Below are the code and all the weights of a small trained network. Each question names an input and a target symbol and asks about switching units off, where a switched-off unit gives its printed mean instead of its output.

import numpy as np


def w(rows, s, z=0):
    codes = np.array(rows[::2]) - 128.0
    scale = np.full(codes.shape[1], s)
    scale[-1] = z or s
    return codes * scale


def norm(h):
    return h / np.sqrt((h * h).mean(-1, keepdims=True) + 1e-5)


def f(y):
    return np.maximum(y, 0)


def softmax(a):
    e = np.exp(a - a.max(-1, keepdims=True))
    return e / e.sum(-1, keepdims=True)


def log_softmax(a):
    a = a - a.max(-1, keepdims=True)
    return a - np.log(np.exp(a).sum(-1, keepdims=True))


def net(x, mask):
    ids = ['ΓΘδλτψ'.index(c) for c in x.split()]
    T = len(ids)
    res = E[ids] + P[:T]
    u = 0
    for l in range(2):
        q, k, v = (norm(res) @ M[l].T for M in (Q, K, V))
        z = softmax(np.where(np.tri(T) > 0, q @ k.T / 3**0.5, -1e9)) @ v
        res = res + np.where(mask[u], z, O[l][:, -1]) @ O[l][:, :-1]
        u += 1
        y = f(norm(res) @ A[l][:, :-1].T + A[l][:, -1])
        res = res + np.where(mask[u : u + 16], y, B[l][:, -1]) @ B[l][:, :-1]
        u += 16
    return log_softmax(norm(res)[-1] @ U[:, :-1].T + U[:, -1])


Q, K, V, O, A, B = {}, {}, {}, {}, {}, {}
E = w([
[132,84,88,61,104,117,141,6],'Γ',
[107,105,76,133,155,101,53,56],'Θ',
[52,157,34,59,99,106,168,94],'δ',
[177,78,109,61,129,89,233,101],'λ',
[116,145,49,154,169,77,164,183],'τ',
[207,86,223,116,179,70,122,109],'ψ',
],0.011)
P = w([
[155,204,133,84,136,133,75,131],'0',
[122,2,106,61,117,78,69,185],'1',
[91,32,144,171,189,155,153,103],'2',
[122,72,112,105,105,135,73,150],'3',
[120,95,114,143,141,163,143,88],'4',
[103,136,153,95,120,162,108,123],'5',
[135,143,124,108,97,136,83,142],'6',
[136,159,123,143,129,147,140,98],'7',
[150,181,144,56,108,124,80,149],'8',
[144,193,141,119,136,125,137,91],'9',
[185,182,121,72,135,94,108,104],'10',
],0.015)
Q[0] = w([
[136,94,165,96,111,235,89,212],'L0H1',
[144,151,255,230,114,159,147,137],'L0H1',
[90,70,57,185,36,220,157,114],'L0H1',
],0.0078)
K[0] = w([
[24,55,131,183,234,120,199,78],'L0H1',
[108,26,95,102,135,76,88,179],'L0H1',
[108,2,107,161,92,163,106,203],'L0H1',
],0.0074)
V[0] = w([
[64,139,130,159,84,130,41,2],'L0H1',
[141,72,220,101,135,106,98,111],'L0H1',
[163,124,147,71,82,166,209,91],'L0H1',
],0.0087)
O[0] = w([
[60,112,137,88,255,77,142,69,6],'L0H1',
[86,153,83,122,174,131,137,232,131],'L0H1',
[198,73,107,147,235,220,90,147,141],'L0H1',
],0.0098,0.0019)
A[0] = w([
[74,111,94,126,180,150,64,20,206],'L0N1',
[103,182,113,119,148,101,72,180,158],'L0N2',
[92,174,66,112,130,130,85,195,86],'L0N3',
[86,69,148,188,96,131,131,139,142],'L0N4',
[65,94,143,100,125,190,124,167,137],'L0N5',
[158,141,116,86,121,108,173,139,180],'L0N6',
[175,113,124,179,98,96,128,54,162],'L0N7',
[82,93,99,254,130,130,183,121,105],'L0N8',
[111,172,104,117,36,129,68,121,128],'L0N9',
[127,215,96,184,193,209,171,97,252],'L0N10',
[147,68,208,123,125,100,125,105,169],'L0N11',
[145,83,100,73,121,50,193,87,223],'L0N12',
[111,124,88,109,126,252,128,144,80],'L0N13',
[110,125,118,80,89,208,133,96,68],'L0N14',
[171,103,112,104,134,56,145,182,214],'L0N15',
[150,141,70,38,113,181,101,86,174],'L0N16',
],0.0075,0.004)
B[0] = w([
[179,129,196,174,91,170,190,198,226],'L0N1',
[156,76,160,184,116,85,161,125,186],'L0N2',
[128,180,182,161,151,154,130,161,178],'L0N3',
[173,128,148,102,77,194,255,119,158],'L0N4',
[201,87,60,219,125,57,121,153,152],'L0N5',
[64,145,171,184,117,128,168,212,194],'L0N6',
[118,169,198,97,172,218,108,194,195],'L0N7',
[135,132,208,120,125,186,140,115,163],'L0N8',
[132,160,172,154,132,193,128,147,193],'L0N9',
[156,111,146,117,168,117,112,198,206],'L0N10',
[142,141,123,141,53,160,81,70,181],'L0N11',
[30,116,187,116,131,122,85,166,254],'L0N12',
[77,139,53,115,64,76,196,163,161],'L0N13',
[133,107,77,107,46,105,40,121,150],'L0N14',
[98,124,152,160,78,145,61,108,235],'L0N15',
[127,96,135,92,130,86,235,182,226],'L0N16',
],0.0064,0.0068)
Q[1] = w([
[175,152,199,88,135,133,147,192],'L1H1',
[142,109,144,181,96,255,155,94],'L1H1',
[161,123,141,92,94,144,115,150],'L1H1',
],0.0077)
K[1] = w([
[177,255,147,85,138,83,146,145],'L1H1',
[100,100,129,117,98,153,88,165],'L1H1',
[116,141,111,120,193,191,166,97],'L1H1',
],0.0093)
V[1] = w([
[109,98,192,69,41,93,31,82],'L1H1',
[24,165,87,90,117,48,140,210],'L1H1',
[126,173,176,204,207,107,1,160],'L1H1',
],0.009)
O[1] = w([
[143,251,78,42,162,78,137,201,167],'L1H1',
[123,122,40,61,172,229,43,15,251],'L1H1',
[81,179,120,122,60,173,217,158,221],'L1H1',
],0.012,0.0034)
A[1] = w([
[107,101,139,155,100,135,104,55,231],'L1N1',
[116,107,164,80,111,99,107,101,34],'L1N2',
[102,98,155,151,145,197,83,66,201],'L1N3',
[246,126,64,103,79,149,155,154,254],'L1N4',
[136,169,99,81,153,187,97,143,91],'L1N5',
[83,69,199,154,115,138,160,148,106],'L1N6',
[144,119,93,129,193,122,145,167,227],'L1N7',
[28,150,173,120,101,116,136,120,245],'L1N8',
[133,101,102,96,88,180,126,125,234],'L1N9',
[97,97,150,199,143,153,115,157,15],'L1N10',
[87,161,160,189,143,143,68,147,118],'L1N11',
[121,163,161,109,132,86,142,124,94],'L1N12',
[98,146,107,146,54,179,144,118,31],'L1N13',
[126,164,104,139,95,170,138,154,111],'L1N14',
[145,136,109,133,194,84,129,176,177],'L1N15',
[80,192,149,164,114,95,136,110,147],'L1N16',
],0.013,0.0032)
B[1] = w([
[167,161,51,131,92,204,111,9,169],'L1N1',
[126,112,143,78,106,129,153,150,152],'L1N2',
[238,73,90,92,105,144,108,125,216],'L1N3',
[94,206,120,184,127,165,87,163,232],'L1N4',
[75,155,185,184,144,157,58,80,235],'L1N5',
[152,129,74,141,123,76,152,153,244],'L1N6',
[106,124,193,129,145,69,115,152,179],'L1N7',
[125,109,126,67,105,127,208,138,254],'L1N8',
[164,135,184,191,129,159,107,164,233],'L1N9',
[96,140,92,109,106,124,132,127,200],'L1N10',
[147,85,131,61,98,133,136,166,179],'L1N11',
[99,94,95,107,143,141,147,134,174],'L1N12',
[123,100,169,65,127,117,123,157,207],'L1N13',
[157,130,155,108,141,112,99,130,223],'L1N14',
[143,74,194,106,204,79,97,98,167],'L1N15',
[157,101,87,109,136,125,171,118,178],'L1N16',
],0.011,0.0082)
U = w([
[141,149,101,111,2,228,160,134,118],'Γ',
[187,9,196,61,220,109,96,147,2],'Θ',
[137,86,21,51,162,71,208,98,177],'δ',
[194,109,143,253,156,120,73,153,137],'λ',
[115,92,101,92,182,165,70,43,143],'τ',
[87,172,180,128,126,45,158,207,171],'ψ',
],0.0093,0.0062)

Each question gives the input, a string of symbols that net reads in full, and the target symbol t.
The units are the heads (3 rows each of Q, K, V and O) and the neurons (one row each of A and B). Each row of codes is followed by its name. A weight is (code - 128) times the scale printed after its matrix; where a second scale follows, it is the last column's (O, A, B and U).
mask holds one flag per unit, layer by layer, with each layer's heads first. A switched-off unit (its flag False) gives its mean, the last column of its rows in O or B, instead of its output. The means were averaged over made-up inputs and are rounded, as every weight is.
A unit's drop is (log p(t) with every unit on - log p(t) with that unit switched off) / (log p(t) with every unit on - log p(t) with every unit switched off).
unit that matters most: the unit with the biggest drop
top k neurons: the k neurons with the biggest drops, biggest first
top k neurons in layer l: the k neurons of layer l with the biggest drops, biggest first
drop when u is switched off: that unit's drop, to one decimal
input δ Θ ψ λ ψ Γ Θ, target Θ: top neuron => (L0N1)
input Γ Γ λ, target δ: top 2 neurons in layer 1 => (L1N6 L1N5)
input Θ ψ λ λ τ ψ τ ψ ψ, target τ: top 2 neurons => (L1N5 L0N1)
input τ τ λ τ Θ Γ, target ψ: top 2 neurons => (L0N1 L1N3)
input δ Γ Θ δ δ ψ τ ψ Γ, target ψ: top 2 neurons => (L1N3 L0N12)
input δ Γ ψ Θ, target Θ: top 3 neurons => (L0N16 L0N1 L1N15)
input λ ψ λ ψ Γ ψ, target λ: top 2 neurons in layer 1 => (L1N8 L1N13)
input λ λ ψ τ Γ τ Θ Θ, target λ: top 3 neurons => (L0N1 L1N8 L0N12)
input Γ ψ τ ψ λ δ τ τ Γ τ δ, target δ: top 3 neurons in layer 0 => (L0N1 L0N16 L0N12)
input τ λ τ τ τ τ τ Γ δ, target ψ: top 3 neurons => (L0N1 L1N3 L0N9)
input τ λ Γ τ τ, target ψ: top 4 neurons in layer 1 => (L1N3 L1N1 L1N14 L1N13)
input λ δ λ τ ψ τ ψ Γ Γ, target Θ: top 2 neurons => (L0N16 L0N13)
input τ Γ Γ ψ ψ, target ψ: top 2 neurons => (L0N11 L1N3)
input δ ψ Γ Γ λ, target Θ: unit that matters most => L0H1
input δ Θ τ τ τ, target Θ: top 3 neurons in layer 0 => (L0N16 L0N1 L0N7)
input Θ λ ψ ψ τ ψ Γ, target τ: top 2 neurons => (L1N5 L0N9)
input τ τ λ τ, target λ: top 2 neurons => (L1N8 L0N12)
input ψ τ λ δ, target λ: top 2 neurons in layer 1 => (L1N9 L1N8)
input τ δ τ λ τ, target λ: top 2 neurons in layer 1 => (L1N8 L1N5)
input λ Θ Γ τ τ δ Γ, target λ: top neuron => (L0N1)
input ψ τ ψ τ Θ Θ Θ, target δ: drop when L0N1 is switched off => 0.2
input Θ Θ τ τ τ ψ τ τ τ λ, target τ: drop when L1N5 is switched off => 0.2
input Θ ψ τ ψ λ ψ Γ τ, target τ: drop when L0H1 is switched off => 1.2
input Γ Θ δ, target δ: drop when L0H1 is switched off => 1.9
